In the rows, 128 means zero.
Rows lie near named flat spaces through zero. A row that begins with a name and a colon came from that space; any other row is followed by the name of its block's space that it lies nearest.
mp_hm: [127 120 187 124  83 105  97  92 101  60 120  46 176  76 195 115 183 123
 143 134 140 151 146 156 136  39  98 124  93 127 156 145]
mp_hm: [167 127 168 102 158 144 114 103 118  62 143  72 115  92 110  63 140 106
 153 124 130 138 131 100 130 119 108 141 113 157 141 118]
lt_mn: [114 119 176 127  81 146 132 129 118 137 175 125 161  47 219  91 118  77
 133 199 115 130 121 159 110 174 113 118 127 172  73 160]
lt_mn: [112 149 118 129 135 138 106 122 141 118 123 142 124 162 108 153 161 149
 123 107 137 124 136 131 132 101 134 119 120 116 119 125]
gt_ch: [164 123 142 113 147 148 144 122  98 144 108 119 133 111  89  99 113 102
  91 131 154 139  94 123  83 156 121 136 110 148 114 131]
jj_mm: [120 166 141 104 143 109 144 171 156  98 160 127  98 147 140 124 104 127
 181 166  99 125 119 106 174 165 131 147 157 155 131 124]
gt_ch: [121 145 136 117 128 113 133 144 126 109 122 112 131 144 133 147 134 137
 134 129 132 139 118 134 143 105 126 132 129 125 148 124]
gt_ch: [ 26 167  94 126 135 125 152 194 176 113 176 178 108 214 172 210 108 187
 179 144  80 114 130 143 213 103 134 102 168 124 162 129]
mp_hm: [130 165 113 124 154 169 109 146 164 127 158 173 106 163  65 116 127 118
 130 147 113 105 139 128 150 161 144 150 155 116 108  98]
jj_mm: [ 96 117 108 122 150 119 147 135 110 132 106 130 126 156 156 184 147 164
 104  51 159 163  85 120  93 101 133  76 108 146 122 141]
mp_hm: [153 160 131 100 140 176 121 110 145 116 152 127  74 134  49  98 113 113
 137 187 139  92 177 132 158 110 120 158 140 103 152  90]
gt_ch: [124  84 106 156 117 101 121  93 100 137  73 107 156 139 131 160 153 166
 101  63 146 139 138 132 110  55 123 107  97  92 170 139]
jj_mm: [125 107 143 128 179 129 148 140 115  78 127 101 149 150 106  84  95 146
 161 115  78 130 100  89 160 132  99 141 117 163 188 148]
jj_mm: [ 95 142 112 109 158 135 153 147 121 129 118 140 110 175 124 177 129 161
 115  91 150 145  92 121 116 110 128  94 117 146 131 135]
mp_hm: [116 184 146 113 133 167 113 167 160 105 173 155 133 150  99 116 128 104
 139 189 104 114 127 155 168 151 131 160 158 125 116 105]
mp_hm: [172 155 156  94 139 121 128 146 138 102 153 104  97  90 132  94 126  83
 146 145 141 147 112 112 121 178 139 151 150 154  96 101]
lt_mn: [133  88  95 158 129 152 101  74 124 151 110 143 127 124  99 126 151 145
 101  78 141 112 166 126 103  95 132 107 109  96 127 123]
jj_mm: [100 155 108 115 158 184 122 105 151 115 146 155  78 189  49 131 119 166
 146 157 119  77 177 117 171  86 112 125 121 114 161 123]
jj_mm: [ 94  62 111 151 147 161 136  83 112 134 139 135 129 110 158 111 116 157
 131  83 110 117 140 104 109 114 106  74  99 156 135 164]
lt_mn: [125 135  91 141  85  79 136 147 152 196 123 169  99 123 175 184 123 126
 125 129 145 127 141 135 113 170 168 119 160 105  78 121]
jj_mm: [150  94 147 142 160 110 151 132 105 125 107 116 160 124 109  64  79 125
 147 136  78 121  93  78 127 192 106 152 109 177 146 175]
gt_ch: [137 127 136 120 183 122 136 144 116  90 109 112 141 160  97 111 128 142
 133  79 115 150  78  89 123 143 121 131 113 163 144 139]
mp_hm: [129 102 121 118 165 158 174 139 115 158 149 150 104 113 126  96  66 115
 125 136 117 125  95  98 103 200 120 112 131 179 113 145]
lt_mn: [142 152 153  70 163 150 192 202 139  90 208 103  80  95 147  90  47  77
 169 192 110 151  92 130 173 182 123 155 194 162 166  73]
jj_mm: [106 122 119 126 126 128 136 122 136 126 143 130 105 130 151 142 122 145
 147 128 124 120 145 122 142 113 125 109 130 132 136 132]
lt_mn: [124 116 127 121 114 175 148 124 131 151 173 141 107  90 133 104  86 100
 126 187 124 107 156 155 138 137 118 128 150 120 138 109]
gt_ch: [141 121 123 130 122  96 136 140 122 142 111 123 132 119 150 143 130 123
 119 103 140 149 107 124 108 145 142 126 133 129 115 126]
mp_hm: [135  62 106 162 111  57 142  91 106 163  76 111 130 109 177 138 117 162
 141  75 122 129 138  83 101 133 128 103 101 137 134 175]
lt_mn: [110 147 117 138  83 109 110 155 167 154 170 165 119  98 206 160 148 104
 140 140 126 134 141 154 128 171 165 119 171 119  58 111]
mp_hm: [148 106 108 125 139 109 146 117 113 150 102 120 105 123 123 140 119 136
 114  88 154 141 119 108  99 130 136 114 122 127 131 124]
lt_mn: [145 148 133 122 130 121 103 114 159  96 146 118  93 130 105 102 135 128
 175 154 108 101 176 106 170 127 129 154 141 118 136 114]
jj_mm: [126 126 114 139 117 191 104  89 136 168 145 172 116 116  92 113 137 114
  96 152 142  93 166 147 102 136 130 117 119 113  85 126]
lt_mn: [158 150 126 113 156  78 127 140 143  94 106 102  93 160  96 125 128 145
 169 108 121 132 127  79 155 137 137 155 136 132 150 118]
mp_hm: [111 119 163 105 100 144 159 119  86 117 130  82 147  93 169 136 117 120
 109 169 156 143 119 172 122  64  93 110 105 133 169 139]
gt_ch: [139 140 112 114 165 189 123 128 117 118 122 132 130 160  42 135 141 126
  74  98 162 139 116 158 118  76 128 133 129  88 164  76]
gt_ch: [160 138 135 118 138 107 119 141 139 117 136 120 112 105 140 111 138 103
 139 108 134 148 112 106 112 176 148 138 144 146  89 113]
lt_mn: [107 173  95  89 197 128 155 184 133 106 113 141  90 216  88 205 144 166
 106  40 170 175  58 114 119 107 151 101 139 135 138  92]
lt_mn: [161 147 104 140 114   9 126 173 160 138  90 125 110 153 153 167 132 139
 168  94 115 147 120  88 150 178 175 164 168 108 117 115]
jj_mm: [127 110  95 150 123  86 108  73 134 145  78 130  93 162 109 154 150 186
 149  87 134  97 178  80 127  96 131 110  95 113 131 161]
mp_hm: [105  97 109 165 130 116 108 102 125 126  99 135 160 156 125 138 147 170
 130  83 104 117 142 115 134  94 121 114 103 115 149 157]
gt_ch: [ 77 132  85 137 150 141 153 174 139 146 134 172 134 192 121 189 111 163
 112  96 116 136 102 149 149 110 140 109 152 106 159 111]
jj_mm: [134 137 122 128  79 109 122 120 133 155 124 125 115 107 152 160 140 118
 117 153 158 125 161 162 127 101 141 130 141  88 122 109]
gt_ch: [152 161 136  73 196 218 135 106 121 113 150 134  61 139  35  94 126 111
 100 128 178 123 112 105  88 141 118 113 107 167  97 107]
gt_ch: [133 156 134  90 176 167 118 108 141  88 152 123  65 142  91 112 146 136
 147 110 149 123 133  90 122 128 124 109 115 164 103 120]
[143 107 121 155 135 128  97  84 145 136 125 147 114 122 105  81 130 137
 158 127  95  87 169  78 127 171 127 134 111 145  96 160]	jj_mm
[ 70 159 134 148 132 152 113 172 144 104 142 164 196 192 117 148 140 148
 128 149  78 121 106 164 175 112 120 141 134 120 147 142]	mp_hm
[ 80 182 167  86 170 147 132 171 109  72 128 119 158 173 158 173 183 143
 104  77 161 187  25 133  90 117 120  82  91 202  79 158]	lt_mn
[117 133 109 125 143 170 127 124 142 142 153 159 103 137 106 129 122 127
 119 129 132 114 140 132 125 136 133 115 138 125 113 113]	gt_ch
[137  92 177 152 106 125 113 115 101 102 130  94 208  70 174  67 133  98
 130 146  93 139 113 139 120 140 102 141 106 154 129 163]	lt_mn
[112  91 109 155  91  51 110  93 169 140 152 133  71  78 252 132 138 152
 215 101  96 109 186  61 135 182 150  88 137 165  60 172]	jj_mm
[155 130 141 137 131 129 102 128 130 117 125 125 155 112 115  98 149 103
 119 116 122 137 118 128 115 153 136 149 130 128 105 120]	jj_mm
[143  93 143 182 100  55  84 129 153  92 129 108 188  94 189  80 145 122
 190 113  47 126 151 101 171 164 136 165 146 125 131 148]	gt_ch
[ 86  91 127 129 178 199 140 134 111 109 170 145 155 114 163 114 131 127
 101  60 122 162  71 130  89 139 116  68 115 181 105 137]	jj_mm
[128 125 157 145  98 109  87 107 134 110 134 119 160  90 184 106 172 114
 145 126 114 131 136 124 115 147 129 123 112 151  73 159]	lt_mn
[103 127 135 124 143 147 125 104 139 112 150 136 101 136 133 106 120 149
 168 148 103  97 150  94 144 139 109 110 109 168 116 165]	gt_ch
[169 119 122 136  93  53 100 118 138 143 109 111 113  73 201 148 177 107
 131  66 164 165 128 110  80 163 171 118 140 126  53 117]	mp_hm
[142 170 130 108 149  76 137 174 120 116  79 116 137 181 107 175 150 141
 111  85 156 169  64 117 113 133 147 141 125 134 124 124]	jj_mm
[150 121 125 139 126 155  97 106 143 124 148 135 125 102 107  93 142 106
 127 129 123 115 159 131 127 136 135 141 139 110 112 104]	gt_ch
[ 88 165  99 106 157 141 131 150 139 143 128 171  93 178 140 205 167 156
  99  59 177 157  82 122  84 134 156  71 121 154  60 128]	jj_mm
[130 106 160 131  95 137 153 106  94 158 120 115 153  88 143  93  88 109
 120 205 121 105 134 141 116 140  95 135 100 149 136 174]	lt_mn
[127 113 132 147 119 128 123 146 127 120 137 125 172 115 143 116 125 113
 123 127 103 139 120 151 142 127 128 143 145 111 148 115]	lt_mn
[155 118  89 122 112 124 160 128 153 182 155 148  48 105 110 122  60 111
 150 184 127  91 187 123 156 159 145 149 180  89 151  84]	lt_mn

Rows lie near named flat spaces through zero. A row that begins with a name and a colon came from that space; any other row is followed by the name of its block's space that it lies nearest.
bb_sn: [133 108  80 119 137 125 130 170 197 170 106  87  98 121  99 130 114 127
  64 126  92 132 170  98 123 184 105  47 185 111  92 116]
gs_bq: [121 116 148 124 126 145 147 134  89 138 174  77 124 147 123 124 136 118
 171 145  81 140 150 110  85  98 122 100  95 137 125 114]
tn_lj: [112 111 112 111 181  88 160 126 175 175 163 117 145  96 109 125 117 118
  53 120  99 113 176 130 137 162 108 109 143 120 127 145]
tn_lj: [120 127 136 150 165 128 121 128 121 115 149 150 127 134 105 154 153 118
 148 126 139 133 155 113 131 125 112 133 126 132 137 129]
pr_gm: [160 148 107 137  96 151  92 140 171 117  69 141  97 124 158 127 129 152
 101 111 138 125 110 135 159 128 152 113 139 126 131 111]
gd_pj: [112 146 154 114  84 119 142 159 124 143 124  69 145 124 109 112 169 120
 155 191  87 158 110 104  83 112 136  77 173 132 164 113]
gq_dm: [122 148 129 156 117 184 111 188 214 153 101 171  86 142 160 164  92 173
  72 111 106 134 106 139 244 195 138 169 123 123 100 176]
tn_lj: [141 160 127 144 129 132 116 139 164 122 100 104 109 123 117 133 167 155
 135 137 121 156 154 113 108 107 131  83 180 135 151 108]
pr_gm: [107 111 114 106 115  96 130 142 141 165 109 149 160  89 120 146 122  82
  60 168 124  84  68 117 162 148 120 112 146 103 168 118]
gs_bq: [129 158 140 124 133 124 137 105 117 122 109 143 134 115 137 126 114 166
 148 121 159 146 105 162 136 102 132 162 148 134 141 160]
gd_pj: [ 85 117 150 136 138  79 179  67 137 139 167 124 183 130 154 123  99 116
  65 147 119  62 107 126 105 134 122 208 111 116 128  95]
gd_pj: [127 152 148 101 179 112 131 152 128 163 157 154 144  67 103 140 169 126
 133 135 116 168 147 160 179  99 130  95 129 142 206 197]
gq_dm: [ 92 135 163 150 164 117 147 143 139 134 177 129 147 136  98 151 166 118
 140 156 105 143 162 104 126 140 112 140 139 135 147 139]
bb_sn: [109  97 152 125 112 114 145 138 119 117 195  85 153 161 120  89 159  86
 142 145  82 125 175  99  75 161 138 128  89 139 101 105]
gq_dm: [128 114 109  94 158 112 138 141 145 174 138 149 136  85 124 130 101 118
  74 113 118 120 127 156 181 148 121 114 118 119 140 175]
tn_lj: [153 137 142 119 122 141 129 135 151 128 163  86 115 131 154  85 155 144
 131 105  77 152 189 142 113 113 162 102  84 152 127 128]
gd_pj: [128 145 146 100  84 134 125 162 148 174 118 124 142  85 164 129 142 114
  80 168  74 113  65 142 186 102 162  99 100 125 202 132]
tn_lj: [131 121 106 144 181 112 110 135 158 122 130 163 121 117  92 149 152 116
 109 107 153 131 178 115 145 157 107 112 154 126 128 135]
bb_sn: [121 121 136 120 106 133 133 120  78 122 127 121 137 137 129 130 117 116
 163 146 135 123  90 125 109 106 125 135 116 124 130 120]
gd_pj: [135 142 138 132  91 113 138  83 139 116 116  97 143 131 175 101 130 138
 100 136 115  92 108 130  88  91 155 146 115 129 143  69]
gs_bq: [122 100  91  86 133  94 135 141 121 173 108 124 145  84  97 133 108  89
  83 149 130 110  99 124 133 143 104  71 164 104 145 134]
tn_lj: [169 127  69 106  84 107  88 117 108  75  27 136 115 129  98  85 118 135
 166 104 229 155 107 138  77 155 129  98 219 120  82 123]
pr_gm: [124 115 138  99 119 110 145 124 115 140 159 116 153 117 138  94 123 111
 118 128 110 124 129 147 125 135 143 137  96 133 129 146]
gq_dm: [100 119 133 149 139 113 151 107 167 150 144 133 144 130 151 151 107 120
  53 141 103  70 114 111 144 143 119 166 115 112 130  94]
gq_dm: [128 191 173 162 145 166 151 106 151 158 136  90 104 116 176 173 144 195
 127 149  64 131 122 132 136  15 138 120 113 141 203  98]
tn_lj: [115 152 186 173 129 167 122 149 137 116 179 121 120 156 148 157 189 129
 159 153  70 135 151 100 141  91 147 140  72 149 171 102]
pr_gm: [119 132 128 166 146 131 116 132 164 113 126 147 120 145 120 154 148 128
 112 128 134 117 150 101 135 149 119 141 144 126 123 104]
tn_lj: [130  98  82 131 186  75 109 139 195 122 132 160 137 110  74 120 160  90
  62  99 158 120 212 106 131 214 106  98 178 120 104 129]
bb_sn: [108  99 154 104  93 133 141 143  65 137 170 113 155 139 130 117 126  81
 162 163  98 118  89 120 119 124 134 134  71 128 134 131]
bb_sn: [127 110 142 106  64 130 144 125 101 116 146  75 142 161 153  69 113 117
 151 138 100 127 117 128  76 141 154 140  94 135  87 111]
gs_bq: [ 95 110 174  80 105  72 170 141 114 145 211  83 201 116 117  55 170  76
 128 170  74 140 151 134  88 159 156 132  98 144 148 152]
pr_gm: [133 110  95  57 116  82 150 128 129 181 109 109 157  68 123  90  91 110
  69 135 123 118  96 162 133 140 129  85 153 112 142 159]
gq_dm: [123 112 117 110 137 127 132 139 129 159 132 148 132 106 132 140 101 113
  92 126 120 110 105 140 172 141 121 127 109 117 134 151]
gs_bq: [124 129 122 133 114 126 121 139 144 113 108 140 127 142 119 118 121 135
 130 123 152 140 125 128 132 172 129 149 157 126  97 143]
gs_bq: [144  90  91 101  87 128  88 195 136 124 104 126 119 130  92 102 151  72
 125 135 127 143 135 102 132 200 134  58 145 120 101 129]
gq_dm: [137 165 161 158 172 119 105 129 154  96 158 157 134 115 116 134 220 132
 152 121 131 158 194 127 138 100 147 127 122 156 189 133]
bb_sn: [104 134 155 176 150 123 132 101  89  85 151 117 137 166  93 158 175 116
 197 158 146 131 152  78  55  94 102 139 151 134 137  75]
pr_gm: [109 141 148 117 124 113 158 117 140 149 139 124 151 116 145 118 108 145
 104 139 116 124 106 150 141 131 135 166 130 128 137 153]
bb_sn: [102 116 127 118 163 119 149 139  87 147 143 132 136 123  74 154 112 119
 166 145 145 153 126 122 120 137  85 118 166 120 121 169]
tn_lj: [128 106 131 120 169 120 137 128 136 139 188 136 134 124 128 115 131 111
 108  98 104 124 185 139 145 149 129 136  74 138 116 152]
gd_pj: [144 117 125 130 135 160 131 137 143 132 157 109  98 151 150 110 105 149
 127  87  96 139 175 140 137 145 138 132  79 139  80 144]
pr_gm: [ 85 133 154 169 133 148 140 167 183 146 148 143 125 157 126 170 126 134
  95 155  93 120 124  96 175 184 115 170 136 121 114 136]
pr_gm: [124 141 158 110 112 114 149 101 106 128 150 117 156 118 156  99 128 135
 137 135 118 126 109 157 117  96 152 161  97 139 151 138]
bb_sn: [118 138 136 141 190 134 119 130 129 152 141 202 129  90 125 192 131 123
 104 122 140 111 110 144 216 104 112 149 101 123 186 164]
gq_dm: [ 91 137 157 146 156 152 151 150 139 174 158 147 127 122 132 189 109 136
 106 155  88 117  98 123 192 122 108 154 109 120 157 155]
gq_dm: [138 128 136 134 114 142  94 181 168 122 139 146 120 127 130 122 181 103
 114 129  99 140 154 116 171 162 156 104 101 139 146 134]
pr_gm: [104 126 141 120 143 101 153 106 109 141 145 138 160 114 122 134 116 119
 119 144 137 112 105 136 127 122 117 159 132 122 144 139]
gq_dm: [103 135 158 144 150 132 140 140 129 145 165 132 138 126 120 159 152 118
 130 155  97 126 131 112 145 113 119 132 113 131 164 130]
tn_lj: [161 139  83 119 154 114 134  76 104 123  77  86 103 112 108 126 106 166
 153 105 169 142 149 133  50  64 100  68 197 122 120  96]
bb_sn: [142 124  94 134 186 114 103 128 162 144 112 179 118  85 113 168 140 113
  71 106 148 104 147 128 180 126 110  98 138 117 164 127]
gd_pj: [114 140 141 132 174 127 139 141  94 129 147 124 126 126  70 152 152 137
 197 142 143 182 159 120 107 112  95 103 173 137 140 166]
pr_gm: [140 141 126 117 150  99 143  75 109 113 128 124 143 112 132 103 123 150
 141 105 162 133 145 158  91  93 130 145 139 136 133 133]
pr_gm: [114 110 119 155 131 136 104 153 143 124 121 163 124 138 112 170 144  91
 105 145 131  99 114  89 158 159 113 126 129 114 133 101]
gs_bq: [161 151 104 114 105 165  86 174 125 124  57 157  88 113 116 138 120 157
 165 113 167 179  94 152 178 131 134  92 168 128 130 179]
bb_sn: [130 120 117 128 148 122 143 107 149 135 140 124 124 132 141 117  98 145
  97  99 126 116 154 141 128 145 124 150 118 127  96 134]
bb_sn: [109 150 160 180 122 169 163  75 122 118 137 105 108 182 183 159  73 190
 140 124 112  98 103 123 107  83 121 213  98 127  94  88]
gd_pj: [116  97  99 149 129 154 109 152  99 109  99 158 102 169  86 167  92 114
 165 125 175 130 108  96 133 181  86 138 160 109  63 134]
gd_pj: [104 127 157 129 183 119 173 120 130 151 206 101 139 134 114 122 127 144
 139 119  89 152 195 136 113 130 113 146 108 143 116 166]
gs_bq: [124 160 165 133  98 135 145 140 123 111 139  59 127 154 117  94 170 159
 197 157  99 187 160 116  56 106 143 105 164 151 128 122]
gs_bq: [110 107 125 105 131 144 149 180 122 187 153  88 119 119 102 147 115 108
 122 161  65 141 126 107 138 139 105  64 130 118 131 146]
gs_bq: [122  98 139 121 135 119 134 122 113 133 184 122 147 130 139 117 144  84
 112 130  92  97 149 118 123 126 136 129  60 131 137 107]
gd_pj: [108 135 141 145 189  94 136  97 148 145 156 177 159  89 131 170 151 109
  71 134 131  83 130 129 168 102 117 155 111 122 195 118]
gs_bq: [113 146 167 116 127 125 171 129 107 159 175  41 140 123 120 117 160 137
 165 174  55 158 153 113  62  64 127  75 133 142 168 111]
gq_dm: [131 102 116 107 105 136 120 138  97 143 125 134 131 120 137 133 110  93
 118 138 119 101  85 126 146 123 129 112  92 116 135 119]
tn_lj: [119 135 152 126 119 128 136 122  81 107 140 120 141 143 113 119 139 130
 193 143 144 155 120 130  96 111 127 144 133 138 128 141]
gd_pj: [122 150 136  94 136  66 148  82  88 114 111 142 180  88 105  95 136 134
 156 138 193 148 102 168  92 102 129 151 184 132 163 162]
[125 116 116 131 132  98 138  90 142 123 127 124 145 126 140 117 117 119
  85 122 137  88 131 124 103 133 127 146 130 119 119  91]	gq_dm
[161 138 133 125 112 161 116 123 117 116 133 108 101 137 164 107 130 151
 154 100 107 142 145 147 124  89 155 116  78 145 125 123]	tn_lj
[103  79 132 113 158 127 149 122  85 166 191 149 149 119 134 157  94  75
  99 133  97  76 107 126 165 127 108 148  44 114 135 134]	bb_sn
[116 198 166 179 128 202 159 127 192 177 106 100  76 139 198 196  81 237
  95 141  59 127  87 137 185  59 130 161 128 128 155 121]	gq_dm
[143 110 111 100  82 112 121 168 157 110 126  76 127 150 104  48 151 116
 140 121 115 173 185 120  75 206 150  85 162 140  65 139]	gd_pj
[136 110 124  97 150 128 141 106  61 124 153 142 133 124 121 109  89 131
 177  93 160 147 131 170 126 118 120 153  93 135 100 184]	tn_lj
[102 138 154 162 127 160 136 114  73 112 123 149 122 162 126 180 103 144
 189 149 153 125  74 115 130  97 103 181 126 122 124 125]	gq_dm
[183  89  72 138 198 119 110  55  95  87 149 110  94 139 120 113 129 119
 145  45 159 105 239 121  46  81 108  82  88 135  84  64]	tn_lj
[127 147 101 178 159 153 145 109 205 145  92  97  76 154 139 170  83 198
  76 107 114 114 161 103 115 131  95 125 187 114  81  87]	bb_sn
[148 159  95 159 148 124 101  97 179 115  51 176 106 107 143 166 118 166
  77 104 184 102 107 135 161 112 121 140 181 114 147 102]	gs_bq
[143 156 116 139 137 112 113 115 175 131  89 139 125  96 138 141 153 142
  82 130 136 114 126 128 140 101 136 105 163 124 175  99]	gs_bq
[118 125 117  84 128 108 162 116 116 169 116 135 147  96 135 114  59 147
  99 122 144 127  80 176 156 141 120 155 144 116 117 189]	pr_gm
[144 113 131 127 130 137 121  95  69 101 149 127 127 141 141 119 129 114
 171 109 140 117 134 133  98  85 133 136  73 136 125 107]	gs_bq
[156 142 136 145 142 106  86  73 102  69 121 195 150 107 153 128 184 104
 138 105 186  94 122 145 136  70 158 163  81 140 191  91]	bb_sn
[167  92  28  88 125 118 124  81 105 157  33 123  97  95 133 135  18 137
  70  88 186  77  71 148 113 112  91  78 172  86  82  99]	bb_sn
[153  93  91 100 131 152 101 155  84 151 117 137 103 106 116 150 113  89
 134 120 122 118 109 125 155 108 115  58  93 116 139 129]	gs_bq
[156 116  88 141 162 145 107  94 106 118  98 155  95 124 133 164  97 135
 126  89 167 101 126 130 135  91 106 117 116 117 119 103]	tn_lj
[155 126 101 120 100 119  99 125 113  91  81 123 121 132 111 103 147 120
 159 122 171 143 128 121  86 130 134  95 167 128 115 106]	gs_bq
[141 130 124  69  59 102 132 151 126 130 103  94 152 112 129  46 127 125
 136 139 130 165 106 160 105 164 164 107 157 135 113 165]	gd_pj
[175 137 117  74 130 113 129 110 131 118 137 124 128 102 154  39 112 164
 136  55 147 174 178 209 132 136 171 137  97 156  99 202]	gd_pj
[ 86 127 140 112 132 151 186 174 144 206 151  72 117 133 110 150  68 160
 117 163  60 158 114 123 143 156  94 110 163 116  99 181]	gq_dm
[ 84 123 145 159 130 121 176  70  98 134 137 104 146 160 140 166  78 139
 124 162 128  76  81 100  78  97  92 187 139 108 112  74]	gq_dm
[ 94 126 152 118 126 118 178 100  87 142 152 106 153 142 129 124  80 144
 151 146 128 127  96 141 100 121 111 179 132 124 106 150]	gd_pj
[160 114  84 148 126 140  86 115 145 102  82 154  97 134 140 144 124 118
  99  97 159  91 130 112 135 130 127 111 123 116 112  76]	tn_lj
[140  99 104 121 142 139 113 139  93 120 133 131 111 138 100 132 122 106
 161 111 143 138 148 118 116 137 109  98 119 126 100 133]	pr_gm
[153 145 115 123 130 136  98 133 113 114  91 152 114 108 118 138 147 134
 156 120 162 149 116 140 142  99 132 100 147 131 157 138]	gd_pj
[132 159 144 157 119 160 123 128 152 122 111 127 104 143 155 148 129 168
 132 126 117 134 120 128 145 105 138 146 128 134 135 118]	gq_dm
